[[-35 -40  46   2 -37  57  -1]
 [-42 -18  50 -11 -36  58   0]
 [-25 -42  46  15 -28  55  14]]
Which number is the entry just left of 57?
Answer: -37
The entry just right of -40 -> 46
Which number is the top-left entry?
Answer: -35
The entry directly above 14: 0
The smallest entry in the last column: -1
Which number is the entry directly above -28?
Answer: -36
The fifth entry from the end, reading row by row -> 46
The smallest entry in the last row -> -42
Which number is the bottom entry of the column that holds the largest entry?
Answer: 55

Questions about the table below. Counting starts at 0.
1) Read off the minimum.
2) Read off the entry in row 0 and column 2.
3) Read off the entry directly above the smallest entry.
4) Read off the entry directly above 38.08.
5) Read off the entry in row 1 and column 0.
6) Read off the entry directly below 191.04.
7) Read off the bottom-right entry.
8) Read off the entry directly below 124.35.
139.35,40.84,117.75,234.18,100.20,185.38,113.47,98.97,189.95,128.71
130.79,143.70,132.78,118.96,223.75,125.91,134.31,135.11,124.35,134.50
142.26,-40.65,104.63,260.77,63.99,199.71,93.14,71.11,207.00,122.39
131.40,166.90,140.03,91.71,144.43,138.79,136.80,143.96,108.90,133.22
104.62,306.42,162.04,-202.32,225.65,-37.34,169.17,195.74,-62.53,139.86
138.63,77.77,122.76,193.83,110.34,166.15,118.89,113.26,169.11,128.97
138.93,40.75,119.32,233.17,96.70,183.76,-96.74,102.08,191.04,126.32
119.69,275.27,157.40,-26.67,190.44,50.84,162.16,179.05,38.08,136.73
111.25,306.42,162.04,-129.56,223.19,1.05,169.17,195.74,-17.91,139.86
76.50,104.31,126.76,161.93,122.28,147.65,127.49,123.00,148.14,132.50
142.26,-81.91,97.74,260.77,50.04,199.71,84.21,49.11,207.00,121.63
119.68,279.09,158.37,-35.17,225.65,44.87,164.29,186.67,32.95,138.29
139.73,50.52,117.00,221.86,99.51,179.68,114.00,32.22,186.96,127.13
1) -202.32
2) 117.75
3) 91.71
4) 191.04
5) 130.79
6) 38.08
7) 127.13
8) 207.00

Questions about the row below.
1) Read off the entry just left of 46.
2) Read off the entry just right of 212.
[212 231  62  46]
1) 62
2) 231

Questions about the matrix below.
1) Read off the third smallest entry.
2) Read off the entry just right of 198.
3) Read off the smallest entry.
4) Read off the first entry in reading order.
array([[-145, -222, -159,  -67, -289, -119, -128, -361, -126,  -93, -117,
        -210],
       [-610, -176, -253, -455,  198, -340,  -62, -584,  365, -809,  451,
           4],
       [-193, -157, -257, -130, -185, -355, -230, -605,  -35, -244, -108,
        -369],
       [-797,  -85,  455, -946, -396,  248,  834,  411, -242, -487, -579,
         -77],
       [-508, -378, -635, -214, -301, -135,   16, -338,  -94, -137,   87,
        -528],
       [ 268,  456, -863, -771, -187,   -3,  -19,  539,  -13, -213, -667,
        -746],
       [-212, -102, -101, -226, -112, -345, -264,  -30, -147, -191,  -46,
         -39]])
1) -809
2) -340
3) -946
4) -145

Read these off the row that follows.
1) Give the first entry from the right.
2) Give the second entry from the left.
3) Give the third entry from the end.
(-17, 50, -45, 23, 58, 56)
1) 56
2) 50
3) 23

m =
-1,27,-5,-37,11,-22,-23,-13,14
21,-3,-26,-7,25,-18,-5,-29,16
-8,-1,8,4,-10,6,1,11,-8
-3,3,10,1,-4,6,5,7,1
-6,33,-5,-44,9,-26,-30,-13,13
0,-11,-11,6,-2,-3,-5,-3,-9
-5,-8,-12,0,-5,-6,-12,-1,-11
-24,43,-20,-72,-1,-49,-69,-15,-4
-2,-2,-5,-1,-2,-4,-6,-1,-5
29,-5,-36,-9,34,-25,-7,-39,21
-1,7,-1,-9,2,-5,-6,-2,3
-10,-6,-3,2,-11,-1,-9,6,-14
-11,-6,4,7,-14,6,-3,12,-15
-24,-38,5,42,-39,25,6,34,-47
-20,2,-13,-17,-15,-16,-34,4,-23
Read off the first entry of the smallest entry's row.
-24
Read off the entry in the bottom-right corner.
-23
Read off the entry just left of 14.
-13
Read off the second-last entry, reading row by row.
4
Read off the entry in the bottom-left corner.
-20
The smallest entry in the last column: -47
The bottom entry of the column that holds the largest entry: 2
Read off the entry at the centre.
-1
The entry in the top-left corner: -1
The entry directly below the largest entry -> -2
Read off the first entry on the diagonal from the top-right corner.
14
Read off the entry just right of the largest entry.
-20
The 2nd smallest entry -> -69
Read off the largest entry in the last column.
21
The entry just right of -16: -34
Read off the largest entry in the first column.
29
The 4th entry in reading order -> -37
Read off the maximum.
43
The last entry in the row that holds the smallest entry is -4
Read off the 3rd smallest entry.
-49
Read off the 2nd entry in reading order.
27
The entry just left of the centre entry -> -72
Read off the entry directly above -47.
-15
The entry just right of 42 -> -39
Read off the 3rd entry, reading row by row.
-5
Read off the third entry on the main diagonal.
8
The 4th entry from the end, reading row by row: -16
